Below are the code and all the weights of a small trained network. Each question names an input and a target symbol and asks about switching units off, where a switched-off unit gives its printed mean instead of its output.

import numpy as np


def w(rows, s, z=0):
    codes = np.array(rows[::2]) - 128.0
    scale = np.full(codes.shape[1], s)
    scale[-1] = z or s
    return codes * scale


def norm(h):
    return h / np.sqrt((h * h).mean(-1, keepdims=True) + 1e-5)


def f(y):
    return np.maximum(y, 0)


def softmax(a):
    e = np.exp(a - a.max(-1, keepdims=True))
    return e / e.sum(-1, keepdims=True)


def log_softmax(a):
    a = a - a.max(-1, keepdims=True)
    return a - np.log(np.exp(a).sum(-1, keepdims=True))


def net(x, mask):
    ids = ['ΔΛεημτφ'.index(c) for c in x.split()]
    T = len(ids)
    res = E[ids] + P[:T]
    r = norm(res)
    for j in range(3):
        rows = slice(3 * j, 3 * j + 3)
        q, k, v = (r @ M[0][rows].T for M in (Q, K, V))
        z = softmax(np.where(np.tri(T) > 0, q @ k.T / 3**0.5, -1e9)) @ v
        o = O[0][rows]
        res = res + np.where(mask[j], z, o[:, -1]) @ o[:, :-1]
    y = f(norm(res) @ A[0][:, :-1].T + A[0][:, -1])
    res = res + np.where(mask[3:15], y, B[0][:, -1]) @ B[0][:, :-1]
    return log_softmax(norm(res)[-1] @ U[:, :-1].T + U[:, -1])


Q, K, V, O, A, B = {}, {}, {}, {}, {}, {}
E = w([
[88,143,147],'Δ',
[117,105,171],'Λ',
[59,51,44],'ε',
[121,103,174],'η',
[96,196,36],'μ',
[207,7,161],'τ',
[149,169,120],'φ',
],0.012)
P = w([
[54,196,253],'0',
[105,235,199],'1',
[127,192,176],'2',
[129,131,188],'3',
[126,118,177],'4',
[130,100,176],'5',
[132,100,167],'6',
[130,90,170],'7',
[137,87,159],'8',
[135,86,149],'9',
[137,79,155],'10',
[136,79,148],'11',
[133,77,146],'12',
[134,72,153],'13',
],0.0054)
Q[0] = w([
[127,252,103],'head 1',
[132,185,119],'head 1',
[76,184,155],'head 1',
[175,155,109],'head 2',
[108,200,185],'head 2',
[168,92,74],'head 2',
[56,98,182],'head 3',
[136,128,186],'head 3',
[157,68,173],'head 3',
],0.015)
K[0] = w([
[236,226,225],'head 1',
[180,224,210],'head 1',
[149,162,112],'head 1',
[99,208,255],'head 2',
[41,55,85],'head 2',
[163,200,199],'head 2',
[231,126,55],'head 3',
[230,176,160],'head 3',
[156,187,125],'head 3',
],0.0096)
V[0] = w([
[52,69,92],'head 1',
[32,132,123],'head 1',
[114,74,142],'head 1',
[179,169,37],'head 2',
[180,4,155],'head 2',
[254,173,166],'head 2',
[79,50,141],'head 3',
[67,82,113],'head 3',
[40,64,67],'head 3',
],0.0071)
O[0] = w([
[104,80,209,61],'head 1',
[125,19,135,135],'head 1',
[32,173,196,88],'head 1',
[178,157,42,39],'head 2',
[159,55,160,46],'head 2',
[192,233,136,133],'head 2',
[143,50,133,66],'head 3',
[149,3,107,70],'head 3',
[143,34,63,2],'head 3',
],0.0047,0.0034)
A[0] = w([
[124,123,126,101],'neuron 1',
[251,216,144,95],'neuron 2',
[178,47,60,170],'neuron 3',
[211,254,160,61],'neuron 4',
[184,165,156,112],'neuron 5',
[139,75,180,54],'neuron 6',
[58,71,123,109],'neuron 7',
[50,222,39,168],'neuron 8',
[214,12,94,105],'neuron 9',
[207,129,63,254],'neuron 10',
[93,87,128,123],'neuron 11',
[182,125,239,178],'neuron 12',
],0.0093,0.0052)
B[0] = w([
[90,108,130,128],'neuron 1',
[57,253,165,248],'neuron 2',
[91,141,44,172],'neuron 3',
[122,203,53,254],'neuron 4',
[119,169,45,183],'neuron 5',
[205,128,214,145],'neuron 6',
[99,189,132,163],'neuron 7',
[192,34,108,249],'neuron 8',
[219,254,100,160],'neuron 9',
[124,199,216,243],'neuron 10',
[125,197,166,151],'neuron 11',
[229,86,45,234],'neuron 12',
],0.0064,0.0065)
U = w([
[9,160,222,1],'Δ',
[142,120,204,55],'Λ',
[41,84,85,134],'ε',
[145,102,199,94],'η',
[173,71,39,117],'μ',
[233,79,128,161],'τ',
[123,239,146,187],'φ',
],0.013,0.0069)

Each question gives the input, a string of symbols that net reads in full, and the target symbol t.
The units are the heads (3 rows each of Q, K, V and O) and the neurons (one row each of A and B). Each row of codes is followed by its name. A weight is (code - 128) times the scale printed after its matrix; where a second scale follows, it is the last column's (O, A, B and U).
mask holds one flag per unit, heads first, then neurons. A switched-off unit (its flag False) gives its mean, the last column of its rows in O or B, instead of its output. The means were averaged over made-up inputs and are rounded, as every weight is.
A unit's drop is (log p(t) with every unit on - log p(t) with that unit switched off) / (log p(t) with every unit on - log p(t) with every unit switched off).
The circuit of an input: a set's keep is (log p(t) with only the set's units on - log p(t) with every unit switched off) / (log p(t) with every unit on - log p(t) with every unit switched off). Starting from the 12 units with the biggest drops (on a tie, the unit counted first), units are removed one at a time, each time the one whose removal leaves the highest keep (on an exact tie, the one counted first), for as long as the keep stays at least 0.8.
circuit, biggest first: the units of the circuit, biggest drop first
k most important neurons: the k neurons with the biggest drops, biggest first
heads that matter: for each layer, one digit per head in row order, 1 if its drop is at least 0.15 and else 0, layers parted by /
drop of u: that unit's drop, to one decimal
input φ Δ Δ μ Δ Δ, target μ: circuit, biggest first	[neuron 2; head 2; neuron 8]
input Δ ε η, target η: heads that matter	010
input Δ τ τ η, target τ: heads that matter	000
input Δ μ μ τ φ φ μ φ φ τ τ, target φ: circuit, biggest first	[head 2; head 3]
input φ φ τ Δ φ Δ τ Λ, target τ: heads that matter	010
input Λ η τ Δ τ τ μ, target τ: circuit, biggest first	[neuron 8; neuron 4; head 3]
input μ Λ μ Δ Λ μ φ ε τ φ η φ μ Δ, target Δ: circuit, biggest first	[head 2; head 1]
input φ φ Δ Λ Δ τ μ φ φ Δ Δ τ η, target τ: circuit, biggest first	[neuron 12]
input τ τ η φ φ Δ φ Δ ε η, target η: circuit, biggest first	[head 1; neuron 2]
input μ τ Δ, target τ: 3 most important neurons	[neuron 2; neuron 8; neuron 10]
input τ Δ Δ, target τ: 3 most important neurons	[neuron 12; neuron 2; neuron 10]
input ε ε Δ, target ε: heads that matter	011
input η η τ μ, target τ: 2 most important neurons	[neuron 8; neuron 2]
input Δ μ Δ, target μ: most important neuron	[neuron 10]
input φ Λ ε, target ε: 2 most important neurons	[neuron 2; neuron 12]
input η Δ φ τ Δ Λ, target τ: drop of head 1	0.0
input Δ Λ τ Λ τ τ τ ε Λ τ μ φ Λ μ, target μ: drop of neuron 2	0.3
input ε η φ η Δ φ φ φ τ φ Δ τ Δ, target Δ: drop of head 2	0.5
